Below is a small trained network, with its code and all its weights. Each question gives an input and a class and asks what happens when units are switched off, that is, made to give their printed mean instead of their output.

import numpy as np


def w(rows, s, z=0):
    codes = np.array(rows[::2]) - 128.0
    scale = np.full(codes.shape[1], s)
    scale[-1] = z or s
    return codes * scale


def f(y):
    return y / 2 * (1 + np.tanh(0.7978845608 * (y + 0.044715 * y**3)))


def log_softmax(a):
    a = a - a.max(-1, keepdims=True)
    return a - np.log(np.exp(a).sum(-1, keepdims=True))


def net(x, mask):
    res = np.array(x, float).reshape(1, 8) / 4 @ E
    y = f(res @ A[0][:, :-1].T + A[0][:, -1])
    res = res + np.where(mask, y, B[0][:, -1]) @ B[0][:, :-1]
    return log_softmax(res[-1] @ U[:, :-1].T + U[:, -1])


A, B = {}, {}
E = w([
[105,221,25],'x0',
[254,75,85],'x1',
[128,129,128],'x2',
[129,129,129],'x3',
[66,7,59],'x4',
[127,128,127],'x5',
[128,129,128],'x6',
[127,128,131],'x7',
],0.0042)
A[0] = w([
[182,139,129,4],'n0',
[131,112,132,20],'n1',
[130,80,213,70],'n2',
[165,108,122,100],'n3',
[201,113,110,67],'n4',
[147,111,102,62],'n5',
[124,180,44,100],'n6',
[134,63,230,63],'n7',
[173,178,202,35],'n8',
[124,197,35,65],'n9',
[163,105,107,48],'n10',
[132,64,231,60],'n11',
[241,93,81,77],'n12',
[123,135,148,75],'n13',
[33,144,166,82],'n14',
[20,151,172,73],'n15',
[128,175,99,50],'n16',
[155,115,87,24],'n17',
[72,46,68,57],'n18',
[91,134,107,61],'n19',
[110,203,1,54],'n20',
[71,48,63,83],'n21',
[99,80,91,61],'n22',
[171,198,183,115],'n23',
[137,72,219,68],'n24',
[155,160,176,66],'n25',
[139,182,169,41],'n26',
[104,98,107,21],'n27',
[241,95,73,63],'n28',
[78,140,153,24],'n29',
[115,113,150,16],'n30',
[50,38,71,68],'n31',
[21,155,176,39],'n32',
[115,114,116,100],'n33',
[10,151,177,75],'n34',
[167,200,187,68],'n35',
[244,97,63,70],'n36',
[172,207,173,70],'n37',
[168,106,106,55],'n38',
[178,85,154,40],'n39',
[61,155,163,72],'n40',
[153,192,143,59],'n41',
[130,79,210,54],'n42',
[175,86,83,122],'n43',
],0.0078,0.004)
B[0] = w([
[166,164,62,22],'n0',
[149,141,63,2],'n1',
[100,99,70,145],'n2',
[119,150,116,119],'n3',
[131,178,112,119],'n4',
[140,146,96,51],'n5',
[90,82,78,159],'n6',
[80,88,48,186],'n7',
[198,94,88,114],'n8',
[104,64,52,141],'n9',
[138,158,88,50],'n10',
[83,88,51,180],'n11',
[100,227,144,239],'n12',
[143,130,103,51],'n13',
[122,206,126,137],'n14',
[116,227,123,151],'n15',
[146,106,72,45],'n16',
[143,155,67,24],'n17',
[235,107,109,170],'n18',
[141,142,87,46],'n19',
[64,54,37,189],'n20',
[230,103,127,209],'n21',
[181,124,100,84],'n22',
[203,100,142,219],'n23',
[92,94,59,166],'n24',
[172,112,99,86],'n25',
[194,134,92,58],'n26',
[171,139,68,18],'n27',
[102,229,127,218],'n28',
[145,167,79,22],'n29',
[148,140,63,2],'n30',
[252,102,135,218],'n31',
[123,222,98,116],'n32',
[138,131,116,87],'n33',
[110,246,132,173],'n34',
[214,107,114,150],'n35',
[91,232,136,238],'n36',
[214,95,105,153],'n37',
[135,160,94,62],'n38',
[112,152,70,86],'n39',
[138,185,115,90],'n40',
[183,102,89,81],'n41',
[102,110,60,120],'n42',
[135,165,152,203],'n43',
],0.027,0.0011)
U = w([
[125,217,76,49],'0',
[244,97,80,43],'1',
[67,72,2,45],'2',
[118,109,140,253],'3',
[118,106,137,236],'4',
[120,105,135,171],'5',
[116,110,138,99],'6',
],0.0098,0.0025)

Each question gives the input, the list of numbers given to net, and the class t.
The units are the neurons (one row each of A and B). Each row of codes is followed by its name. A weight is (code - 128) times the scale printed after its matrix; where a second scale follows, it is the last column's (A, B and U).
mask holds one flag per neuron, in row order. A switched-off neuron (its flag False) gives its mean, the last column of its row in B, instead of its output. The means were averaged over made-up inputs and are rounded, as every weight is.
A unit's drop is (log p(t) with every unit on - log p(t) with that unit switched off) / (log p(t) with every unit on - log p(t) with every unit switched off).
The circuit of an input: a set's keep is (log p(t) with only the set's units on - log p(t) with every unit switched off) / (log p(t) with every unit on - log p(t) with every unit switched off). Starting from the 12 units with the biggest drops (on a tie, the unit counted first), units are removed one at a time, each time the one whose removal leaves the highest keep (on an exact tie, the one counted first), for as long as the keep stays at least 0.8.
circuit, biggest first: the units of the circuit, biggest drop first
unit that matters most: the unit with the biggest drop
top k neurons: the k neurons with the biggest drops, biggest first
drop when u is switched off: that unit's drop, to one decimal
input [-6,-8,8,-5,8,-8,-5,-6], class 0: circuit, biggest first : (n34 n15)
input [4,8,2,-6,7,-8,8,5], class 0: unit that matters most : n36
input [8,7,-7,-2,-1,6,3,0], class 2: top 3 neurons : (n20 n9 n6)
input [-8,0,1,-8,7,-1,0,6], class 2: top 2 neurons : (n7 n11)
input [7,5,5,-4,-6,-6,2,7], class 2: top 3 neurons : (n20 n9 n6)
input [6,-5,-3,-5,-5,2,2,-2], class 2: top 3 neurons : (n20 n9 n6)
input [8,8,-2,7,6,1,4,-7], class 0: top 3 neurons : (n36 n28 n12)
input [-1,7,-1,5,8,6,-5,-8], class 1: top 3 neurons : (n31 n21 n18)
input [8,6,2,3,7,-7,-5,-7], class 2: top 4 neurons : (n20 n9 n6 n23)
input [8,-3,-3,5,5,-1,1,8], class 2: top 2 neurons : (n20 n9)
input [3,4,-1,0,6,1,6,-2], class 1: top 4 neurons : (n21 n31 n18 n22)
input [8,5,4,-7,-2,2,-7,7], class 2: top 2 neurons : (n20 n9)
input [8,5,-3,-7,-3,7,-4,5], class 2: top 2 neurons : (n20 n9)
input [-4,-7,0,3,3,-8,-4,-4], class 0: unit that matters most : n34
input [8,0,-6,6,7,-8,7,-2], class 2: drop when n21 is switched off : -0.2
input [8,2,5,-2,-5,-3,-7,0], class 2: drop when n20 is switched off : 0.3
input [-3,-8,0,3,-3,-7,-3,1], class 0: drop when n7 is switched off : 0.0
